Below is a small trained network, with its code and all its weights. Each question gives an input and a class and asks what happens when units are switched off, that is, made to give their printed mean instead of their output.

import numpy as np


def w(rows, s, z=0):
    codes = np.array(rows[::2]) - 128.0
    scale = np.full(codes.shape[1], s)
    scale[-1] = z or s
    return codes * scale


def f(y):
    return np.maximum(y, 0)


def log_softmax(a):
    a = a - a.max(-1, keepdims=True)
    return a - np.log(np.exp(a).sum(-1, keepdims=True))


def net(x, mask):
    res = np.array(x, float).reshape(1, 2) / 4 @ E
    y = f(res @ A[0][:, :-1].T + A[0][:, -1])
    res = res + np.where(mask, y, B[0][:, -1]) @ B[0][:, :-1]
    return log_softmax(res[-1] @ U[:, :-1].T + U[:, -1])


A, B = {}, {}
E = w([
[136,152,116,123,47,254,140,140,119,88],'x0',
[154,202,89,90,223,147,222,113,103,33],'x1',
],0.0051)
A[0] = w([
[125,105,131,140,65,111,100,129,131,167,78],'N0',
[136,131,125,123,127,127,133,131,122,117,254],'N1',
[131,161,108,123,223,157,182,126,118,67,78],'N2',
[132,126,123,125,149,81,133,125,125,134,88],'N3',
[125,125,127,125,147,101,121,132,136,133,114],'N4',
[128,138,122,126,157,137,149,122,123,105,122],'N5',
[130,120,134,125,194,13,117,130,128,155,87],'N6',
[126,119,127,132,102,118,113,128,129,146,87],'N7',
[129,121,141,130,156,87,124,129,131,137,113],'N8',
[134,140,130,121,65,248,136,132,128,104,96],'N9',
[133,125,134,128,145,103,125,126,132,134,209],'N10',
[132,130,133,132,115,153,127,135,127,124,95],'N11',
[124,98,126,131,48,94,91,128,124,182,109],'N12',
],0.016,0.0063)
B[0] = w([
[148,165,161,89,131,123,108,146,122,102,205],'N0',
[81,166,126,163,176,109,74,65,94,255,237],'N1',
[158,168,185,75,122,121,84,160,130,99,242],'N2',
[137,132,118,123,110,136,140,126,104,106,164],'N3',
[127,141,115,127,124,129,132,122,109,118,158],'N4',
[132,147,150,114,131,127,110,135,125,128,172],'N5',
[137,147,99,128,88,150,157,115,54,88,254],'N6',
[139,142,143,111,126,129,119,138,128,117,155],'N7',
[131,138,113,125,114,135,137,119,98,121,177],'N8',
[134,154,91,129,100,130,153,99,33,102,237],'N9',
[109,145,118,143,141,130,112,98,103,176,209],'N10',
[133,132,124,127,120,132,133,126,114,112,142],'N11',
[146,187,169,86,151,123,90,134,112,120,246],'N12',
],0.028,0.0071)
U = w([
[193,155,228,63,165,101,87,174,160,89,97],'0',
[125,127,8,154,33,166,177,90,67,56,90],'1',
[36,113,110,193,211,92,106,94,154,254,255],'2',
[134,51,118,139,126,127,150,150,172,103,101],'3',
[138,104,124,134,124,128,140,188,200,111,108],'4',
[143,79,118,144,124,128,145,157,189,82,104],'5',
[136,78,120,135,129,129,146,141,181,98,97],'6',
[137,102,116,132,124,127,150,146,187,37,102],'7',
],0.0083,0.0033)

Each question gives the input, the list of numbers given to net, and the class t.
The units are the neurons (one row each of A and B). Each row of codes is followed by its name. A weight is (code - 128) times the scale printed after its matrix; where a second scale follows, it is the last column's (A, B and U).
mask holds one flag per neuron, in row order. A switched-off neuron (its flag False) gives its mean, the last column of its row in B, instead of its output. The means were averaged over made-up inputs and are rounded, as every weight is.
A unit's drop is (log p(t) with every unit on - log p(t) with that unit switched off) / (log p(t) with every unit on - log p(t) with every unit switched off).
The circuit of an input: a set's keep is (log p(t) with only the set's units on - log p(t) with every unit switched off) / (log p(t) with every unit on - log p(t) with every unit switched off). Starting from the 12 units with the biggest drops (on a tie, the unit counted first), units are removed one at a time, each time the one whose removal leaves the highest keep (on an exact tie, the one counted first), for as long as the keep stays at least 0.8.
circuit, biggest first: the units of the circuit, biggest drop first
most important unit: the unit with the biggest drop
top k neurons: the k neurons with the biggest drops, biggest first
drop of u: that unit's drop, to one decimal
input [2,3], class 2: most important unit : N12
input [-3,-2], class 2: top 2 neurons : N9, N2
input [3,2], class 2: circuit, biggest first : N6, N12
input [0,-3], class 2: circuit, biggest first : N2, N6
input [-4,-1], class 1: top 2 neurons : N6, N1
input [7,7], class 0: top 3 neurons : N2, N6, N5
input [8,-8], class 0: top 2 neurons : N12, N0
input [3,-3], class 2: circuit, biggest first : N6, N2
input [-4,-2], class 1: top 3 neurons : N6, N1, N2
input [7,8], class 0: top 2 neurons : N2, N6
input [-7,-3], class 1: drop of N3 : 0.0
input [-6,2], class 1: drop of N6 : 0.8
input [-1,-2], class 2: drop of N2 : 0.2
input [-2,0], class 2: most important unit : N9
